Here is a tiny trained network, its code and every weight. The questions are about switching its units off for an input and a target symbol, where a switched-off unit gives its printed mean instead of its output.

import numpy as np


def w(rows, s, z=0):
    codes = np.array(rows[::2]) - 128.0
    scale = np.full(codes.shape[1], s)
    scale[-1] = z or s
    return codes * scale


def norm(h):
    return h / np.sqrt((h * h).mean(-1, keepdims=True) + 1e-5)


def softmax(a):
    e = np.exp(a - a.max(-1, keepdims=True))
    return e / e.sum(-1, keepdims=True)


def log_softmax(a):
    a = a - a.max(-1, keepdims=True)
    return a - np.log(np.exp(a).sum(-1, keepdims=True))


def net(x, mask):
    ids = ['βγδεηθλμτφ'.index(c) for c in x.split()]
    T = len(ids)
    res = E[ids] + P[:T]
    u = 0
    for l in range(2):
        r = norm(res)
        for j in range(3):
            rows = slice(3 * j, 3 * j + 3)
            q, k, v = (r @ M[l][rows].T for M in (Q, K, V))
            z = softmax(np.where(np.tri(T) > 0, q @ k.T / 3**0.5, -1e9)) @ v
            o = O[l][rows]
            res = res + np.where(mask[u + j], z, o[:, -1]) @ o[:, :-1]
        u += 3
    return log_softmax(norm(res)[-1] @ U[:, :-1].T + U[:, -1])


Q, K, V, O = {}, {}, {}, {}
E = w([
[17,95,249,129],'β',
[95,90,138,102],'γ',
[130,57,161,143],'δ',
[147,106,140,98],'ε',
[124,99,130,101],'η',
[123,98,129,100],'θ',
[163,101,138,101],'λ',
[159,189,181,157],'μ',
[117,138,112,108],'τ',
[130,100,110,99],'φ',
],0.018)
P = w([
[22,90,84,134],'0',
[106,140,173,24],'1',
[81,83,72,155],'2',
[62,164,115,252],'3',
[157,148,159,57],'4',
[132,86,75,134],'5',
[96,150,92,230],'6',
[190,175,185,94],'7',
[156,78,69,124],'8',
],0.014)
Q[0] = w([
[61,111,245,203],'L0H0',
[226,126,112,159],'L0H0',
[138,254,137,85],'L0H0',
[127,215,90,126],'L0H1',
[116,88,103,100],'L0H1',
[157,163,135,223],'L0H1',
[144,99,106,240],'L0H2',
[129,170,156,127],'L0H2',
[139,115,138,127],'L0H2',
],0.028)
K[0] = w([
[75,76,233,204],'L0H0',
[205,131,93,157],'L0H0',
[140,254,129,111],'L0H0',
[74,178,93,116],'L0H1',
[115,84,142,131],'L0H1',
[200,179,61,119],'L0H1',
[122,87,64,173],'L0H2',
[138,124,92,90],'L0H2',
[127,105,131,127],'L0H2',
],0.03)
V[0] = w([
[113,161,37,142],'L0H0',
[72,99,175,197],'L0H0',
[115,63,94,232],'L0H0',
[141,254,15,93],'L0H1',
[34,207,32,63],'L0H1',
[236,226,64,139],'L0H1',
[65,133,33,189],'L0H2',
[183,166,198,53],'L0H2',
[76,150,132,56],'L0H2',
],0.016)
O[0] = w([
[211,115,98,115,104],'L0H0',
[126,213,183,176,171],'L0H0',
[156,236,133,158,162],'L0H0',
[137,252,213,109,21],'L0H1',
[45,239,149,107,105],'L0H1',
[222,188,223,123,3],'L0H1',
[74,155,107,227,134],'L0H2',
[183,69,154,35,103],'L0H2',
[97,148,178,72,149],'L0H2',
],0.015,0.022)
Q[1] = w([
[147,160,85,140],'L1H0',
[141,116,82,144],'L1H0',
[107,89,176,168],'L1H0',
[117,79,128,151],'L1H1',
[173,209,138,102],'L1H1',
[163,139,43,153],'L1H1',
[122,141,234,181],'L1H2',
[115,148,2,122],'L1H2',
[174,211,62,66],'L1H2',
],0.029)
K[1] = w([
[62,138,73,95],'L1H0',
[164,121,72,127],'L1H0',
[108,52,170,187],'L1H0',
[103,111,99,102],'L1H1',
[168,173,190,151],'L1H1',
[157,43,214,109],'L1H1',
[53,167,11,94],'L1H2',
[102,48,251,214],'L1H2',
[136,193,250,101],'L1H2',
],0.024)
V[1] = w([
[169,148,195,44],'L1H0',
[225,107,92,134],'L1H0',
[100,126,243,190],'L1H0',
[66,124,102,72],'L1H1',
[142,145,1,107],'L1H1',
[136,186,171,114],'L1H1',
[159,61,89,191],'L1H2',
[124,98,214,190],'L1H2',
[15,65,188,177],'L1H2',
],0.026)
O[1] = w([
[48,118,39,78,4],'L1H0',
[38,162,153,93,93],'L1H0',
[195,159,56,96,86],'L1H0',
[129,165,150,58,201],'L1H1',
[158,209,133,157,172],'L1H1',
[54,86,142,170,55],'L1H1',
[139,153,27,109,201],'L1H2',
[104,47,120,128,110],'L1H2',
[90,44,107,5,225],'L1H2',
],0.02,0.026)
U = w([
[62,51,126,91,254],'β',
[77,162,66,120,39],'γ',
[153,93,2,206,33],'δ',
[186,153,149,77,139],'ε',
[119,158,112,139,78],'η',
[120,181,103,130,93],'θ',
[254,148,161,124,53],'λ',
[149,46,204,204,139],'μ',
[32,144,165,166,245],'τ',
[110,153,141,152,144],'φ',
],0.011,0.0048)

Each question gives the input, a string of symbols that net reads in full, and the target symbol t.
The units are the heads (3 rows each of Q, K, V and O). Each row of codes is followed by its name. A weight is (code - 128) times the scale printed after its matrix; where a second scale follows, it is the last column's (O and U).
mask holds one flag per head, layer by layer. A switched-off head (its flag False) gives its mean, the last column of its rows in O, instead of its output. The means were averaged over made-up inputs and are rounded, as every weight is.
A unit's drop is (log p(t) with every unit on - log p(t) with that unit switched off) / (log p(t) with every unit on - log p(t) with every unit switched off).
The circuit of an input: a set's keep is (log p(t) with only the set's units on - log p(t) with every unit switched off) / (log p(t) with every unit on - log p(t) with every unit switched off). Starting from all 6 units, units are removed one at a time, each time the one whose removal leaves the highest keep (on an exact tie, the one counted first), for as long as the keep stays at least 0.8.
units of the circuit, in order: the units of the circuit, biggest drop first
most important unit: the unit with the biggest drop
heads that matter: for each layer, one digit per head in row order, 1 if its drop is at least 0.15 and else 0, layers parted by /
drop of u: that unit's drop, to one decimal
input β δ β δ δ θ, target δ: heads that matter => 011 / 001
input γ τ γ ε, target τ: heads that matter => 010 / 010
input ε δ φ τ β τ η, target τ: most important unit => L0H2
input θ θ μ γ, target μ: units of the circuit, in order => [L0H1 L1H1]
input δ β δ τ τ β β, target τ: heads that matter => 011 / 010
input φ τ β λ λ τ β β, target λ: heads that matter => 010 / 000
input τ μ η δ, target μ: units of the circuit, in order => [L1H1 L0H1]
input φ β η θ δ δ μ τ δ, target δ: heads that matter => 011 / 001
input δ η δ η γ ε, target δ: heads that matter => 001 / 000
input δ ε ε β τ τ θ, target τ: units of the circuit, in order => [L1H1 L0H1]
input γ δ τ δ δ μ δ, target μ: units of the circuit, in order => [L0H1 L1H1]
input δ φ δ β λ δ λ, target λ: heads that matter => 011 / 000
input δ δ γ δ τ β γ δ, target λ: heads that matter => 110 / 001
input θ τ δ δ φ δ τ δ τ, target δ: most important unit => L1H2
input ε δ δ β β θ β β, target λ: heads that matter => 100 / 010
input τ γ λ μ, target μ: heads that matter => 010 / 010
input λ μ θ β μ η ε δ μ, target μ: heads that matter => 011 / 010
input θ β φ λ δ ε η μ, target β: heads that matter => 011 / 110
input δ τ δ, target δ: heads that matter => 011 / 000
input β τ τ γ, target τ: most important unit => L0H1
input β δ δ λ δ, target λ: units of the circuit, in order => [L1H2 L0H2]
input η δ γ β, target δ: units of the circuit, in order => [L0H1 L1H1]
input β δ ε γ β τ δ δ φ, target δ: units of the circuit, in order => [L0H1 L1H2]
input δ γ γ δ β δ τ δ η, target δ: drop of L1H2 => 0.8
input β φ θ δ δ ε, target δ: drop of L1H2 => 0.6
input λ δ λ, target δ: drop of L1H1 => 0.0
